Below are the code and all the weights of a small trained network. Each question names an input and a target symbol and asks about switching units off, where a switched-off unit gives its printed mean instead of its output.

import numpy as np


def w(rows, s, z=0):
    codes = np.array(rows[::2]) - 128.0
    scale = np.full(codes.shape[1], s)
    scale[-1] = z or s
    return codes * scale


def norm(h):
    return h / np.sqrt((h * h).mean(-1, keepdims=True) + 1e-5)


def f(y):
    return y / 2 * (1 + np.tanh(0.7978845608 * (y + 0.044715 * y**3)))


def softmax(a):
    e = np.exp(a - a.max(-1, keepdims=True))
    return e / e.sum(-1, keepdims=True)


def log_softmax(a):
    a = a - a.max(-1, keepdims=True)
    return a - np.log(np.exp(a).sum(-1, keepdims=True))


def net(x, mask):
    ids = ['ΠΣδεμτω'.index(c) for c in x.split()]
    T = len(ids)
    res = E[ids] + P[:T]
    u = 0
    for l in range(3):
        r = norm(res)
        for j in range(2):
            rows = slice(2 * j, 2 * j + 2)
            q, k, v = (r @ M[l][rows].T for M in (Q, K, V))
            z = softmax(np.where(np.tri(T) > 0, q @ k.T / 2**0.5, -1e9)) @ v
            o = O[l][rows]
            res = res + np.where(mask[u + j], z, o[:, -1]) @ o[:, :-1]
        u += 2
        y = f(norm(res) @ A[l][:, :-1].T + A[l][:, -1])
        res = res + np.where(mask[u : u + 8], y, B[l][:, -1]) @ B[l][:, :-1]
        u += 8
    return log_softmax(norm(res)[-1] @ U[:, :-1].T + U[:, -1])


Q, K, V, O, A, B = {}, {}, {}, {}, {}, {}
E = w([
[92,101,67,188,134,4],'Π',
[56,116,159,62,210,92],'Σ',
[139,171,162,118,211,208],'δ',
[163,121,30,110,214,117],'ε',
[160,234,162,96,113,17],'μ',
[112,181,172,194,88,180],'τ',
[238,123,48,127,110,171],'ω',
],0.018)
P = w([
[180,135,137,191,178,123],'0',
[108,115,112,67,98,184],'1',
[92,125,111,60,101,179],'2',
[64,250,83,181,162,127],'3',
[129,100,142,94,119,136],'4',
[70,105,158,91,131,132],'5',
[65,250,85,174,160,120],'6',
[143,106,138,86,113,116],'7',
[57,118,165,73,126,133],'8',
[74,242,86,183,157,126],'9',
[167,97,156,48,104,79],'10',
[55,140,170,46,126,120],'11',
[78,245,81,190,151,109],'12',
],0.02)
Q[0] = w([
[105,108,101,137,29,60],'L0H0',
[95,172,9,204,193,83],'L0H0',
[168,77,183,112,225,142],'L0H1',
[96,3,75,73,98,142],'L0H1',
],0.048)
K[0] = w([
[80,114,125,151,25,79],'L0H0',
[84,147,3,155,231,50],'L0H0',
[129,111,141,15,166,204],'L0H1',
[161,78,51,91,127,47],'L0H1',
],0.049)
V[0] = w([
[132,136,252,69,56,125],'L0H0',
[140,79,117,144,113,154],'L0H0',
[140,172,136,184,131,194],'L0H1',
[90,127,73,216,87,203],'L0H1',
],0.012)
O[0] = w([
[131,2,184,134,92,163,59],'L0H0',
[98,123,131,99,103,136,98],'L0H0',
[153,240,108,139,141,173,255],'L0H1',
[88,158,73,85,65,164,233],'L0H1',
],0.0086,0.007)
A[0] = w([
[102,129,69,70,139,78,18],'L0N0',
[118,48,53,77,155,82,235],'L0N1',
[245,119,87,66,34,74,3],'L0N2',
[62,141,254,44,153,140,43],'L0N3',
[241,20,60,104,204,204,81],'L0N4',
[94,56,129,199,104,113,66],'L0N5',
[36,166,78,104,109,131,33],'L0N6',
[222,2,67,187,93,244,14],'L0N7',
],0.023,0.004)
B[0] = w([
[107,136,107,103,98,188,198],'L0N0',
[81,74,117,88,77,84,216],'L0N1',
[204,133,108,61,97,116,182],'L0N2',
[119,163,246,95,169,168,234],'L0N3',
[112,71,3,106,177,198,196],'L0N4',
[130,110,156,105,69,143,152],'L0N5',
[108,205,169,117,146,110,248],'L0N6',
[151,114,129,23,114,224,212],'L0N7',
],0.036,0.012)
Q[1] = w([
[2,176,22,181,137,69],'L1H0',
[133,94,142,143,62,119],'L1H0',
[132,111,136,124,143,118],'L1H1',
[127,122,136,110,119,131],'L1H1',
],0.049)
K[1] = w([
[210,2,164,117,135,137],'L1H0',
[81,121,131,140,112,89],'L1H0',
[124,140,129,136,104,161],'L1H1',
[126,122,140,109,100,147],'L1H1',
],0.058)
V[1] = w([
[84,192,129,135,121,154],'L1H0',
[141,71,150,151,131,150],'L1H0',
[31,81,159,14,253,117],'L1H1',
[213,131,163,19,185,9],'L1H1',
],0.025)
O[1] = w([
[122,68,111,118,161,105,211],'L1H0',
[110,172,155,114,132,168,59],'L1H0',
[28,94,213,39,169,137,250],'L1H1',
[140,223,161,7,95,115,144],'L1H1',
],0.015,0.02)
A[1] = w([
[68,170,139,161,90,136,91],'L1N0',
[128,67,143,142,170,109,164],'L1N1',
[166,99,133,143,74,254,79],'L1N2',
[158,147,122,158,156,120,91],'L1N3',
[169,97,189,116,116,72,186],'L1N4',
[133,155,155,131,118,194,59],'L1N5',
[94,124,80,120,111,105,214],'L1N6',
[148,107,77,98,139,173,3],'L1N7',
],0.038,0.0031)
B[1] = w([
[99,39,102,46,88,238,252],'L1N0',
[99,231,180,87,144,105,164],'L1N1',
[165,21,212,161,4,218,227],'L1N2',
[77,143,180,57,141,160,157],'L1N3',
[127,216,200,23,127,62,195],'L1N4',
[129,109,134,210,115,22,246],'L1N5',
[147,55,191,159,42,126,199],'L1N6',
[130,194,54,115,235,41,227],'L1N7',
],0.024,0.012)
Q[2] = w([
[136,114,253,211,128,133],'L2H0',
[183,7,109,22,146,43],'L2H0',
[152,61,106,50,175,35],'L2H1',
[81,112,186,163,47,80],'L2H1',
],0.027)
K[2] = w([
[149,38,127,35,152,101],'L2H0',
[55,187,130,2,82,226],'L2H0',
[88,132,154,6,101,158],'L2H1',
[175,19,141,50,136,62],'L2H1',
],0.031)
V[2] = w([
[196,123,75,83,238,190],'L2H0',
[106,55,73,160,111,9],'L2H0',
[245,49,58,93,204,149],'L2H1',
[56,129,58,2,146,49],'L2H1',
],0.023)
O[2] = w([
[168,111,57,76,179,185,153],'L2H0',
[169,4,139,93,120,40,41],'L2H0',
[207,34,57,28,149,153,98],'L2H1',
[123,118,34,143,164,39,248],'L2H1',
],0.016)
A[2] = w([
[79,91,34,156,142,37,15],'L2N0',
[216,186,167,105,123,73,145],'L2N1',
[246,79,252,176,68,203,73],'L2N2',
[172,131,198,146,219,146,66],'L2N3',
[80,185,141,141,192,179,124],'L2N4',
[126,113,140,86,45,121,102],'L2N5',
[138,106,164,171,23,32,1],'L2N6',
[99,157,99,151,183,202,46],'L2N7',
],0.04,0.0075)
B[2] = w([
[13,175,92,138,158,145,193],'L2N0',
[101,231,108,146,122,134,185],'L2N1',
[62,123,203,147,100,253,249],'L2N2',
[132,168,86,204,166,121,176],'L2N3',
[183,86,147,99,123,85,223],'L2N4',
[155,93,118,181,113,168,223],'L2N5',
[177,71,109,153,66,41,159],'L2N6',
[107,136,148,200,173,122,178],'L2N7',
],0.064,0.021)
U = w([
[154,92,86,197,52,72,254],'Π',
[100,94,173,46,136,99,21],'Σ',
[150,54,115,230,214,132,122],'δ',
[9,131,50,167,156,135,47],'ε',
[163,242,69,98,8,159,133],'μ',
[127,140,194,182,113,240,128],'τ',
[213,117,25,93,149,177,221],'ω',
],0.012,0.0035)

Each question gives the input, a string of symbols that net reads in full, and the target symbol t.
The units are the heads (2 rows each of Q, K, V and O) and the neurons (one row each of A and B). Each row of codes is followed by its name. A weight is (code - 128) times the scale printed after its matrix; where a second scale follows, it is the last column's (O, A, B and U).
mask holds one flag per unit, layer by layer, with each layer's heads first. A switched-off unit (its flag False) gives its mean, the last column of its rows in O or B, instead of its output. The means were averaged over made-up inputs and are rounded, as every weight is.
A unit's drop is (log p(t) with every unit on - log p(t) with that unit switched off) / (log p(t) with every unit on - log p(t) with every unit switched off).
The circuit of an input: a set's keep is (log p(t) with only the set's units on - log p(t) with every unit switched off) / (log p(t) with every unit on - log p(t) with every unit switched off). Starting from the 12 units with the biggest drops (on a tie, the unit counted first), units are removed one at a time, each time the one whose removal leaves the highest keep (on an exact tie, the one counted first), for as long as the keep stays at least 0.8.
circuit, biggest first: the units of the circuit, biggest drop first
k most important neurons of layer l: the k neurons of layer l with the biggest drops, biggest first
which heads matter: for each layer, one digit per head in row order, 1 if its drop is at least 0.15 and else 0, layers parted by /
input ε ω ω μ ε Π τ τ τ Π, target ε: circuit, biggest first -> (L0N3, L2H1)
input μ δ τ δ ω τ δ ω τ τ ε ε δ, target μ: which heads matter -> 01 / 01 / 00
input δ μ μ Π ε τ ε Σ Σ ω, target δ: circuit, biggest first -> (L0N1, L2N7, L2N2, L2N4)
input δ Π ω ε, target δ: which heads matter -> 00 / 01 / 00
input δ μ δ ε ε δ, target ε: circuit, biggest first -> (L2H1, L0N7)
input δ τ Π τ, target δ: circuit, biggest first -> (L2N7, L0N1, L2N2, L2N4)
input ω ω ε ω ω δ ε δ μ τ Π, target Π: which heads matter -> 01 / 00 / 00
input ω Σ Σ ε ω ε τ μ τ δ, target ω: which heads matter -> 00 / 10 / 01
input ε μ Π τ ε ε ε ε, target ε: which heads matter -> 01 / 00 / 00
input μ τ τ ε ε τ, target ε: which heads matter -> 11 / 00 / 11
input Π μ ω ε, target Π: which heads matter -> 10 / 00 / 10
input Π μ ε τ, target Π: 3 most important neurons of layer 0 -> (L0N3, L0N4, L0N7)
input Π ω δ Π τ μ μ, target Π: most important neuron of layer 0 -> (L0N7)
input Σ Σ ε ε Π τ ε, target Σ: which heads matter -> 01 / 01 / 00
input ω Π δ Π τ ω ε, target ω: which heads matter -> 10 / 00 / 01
input δ Π τ ω δ μ ε δ Π ω τ ε δ, target δ: which heads matter -> 00 / 01 / 00
input μ Σ ω ε, target μ: which heads matter -> 00 / 01 / 00
input ε ε ω ε, target ε: which heads matter -> 10 / 00 / 00
input ω ε μ ε μ τ ε, target ω: which heads matter -> 00 / 00 / 01
input δ Σ τ τ τ ω μ, target δ: 2 most important neurons of layer 0 -> (L0N2, L0N7)
input Π Σ μ ε τ Π ε ω τ τ, target Π: 3 most important neurons of layer 0 -> (L0N7, L0N3, L0N4)
input ε Σ μ μ τ δ μ, target ε: 3 most important neurons of layer 0 -> (L0N3, L0N7, L0N2)
input Π τ τ τ ε τ Σ, target Π: most important neuron of layer 0 -> (L0N3)
input Σ ε τ τ ω ω δ Π Σ τ, target Σ: most important neuron of layer 0 -> (L0N7)
input ω ε ω, target ε: 2 most important neurons of layer 0 -> (L0N6, L0N1)
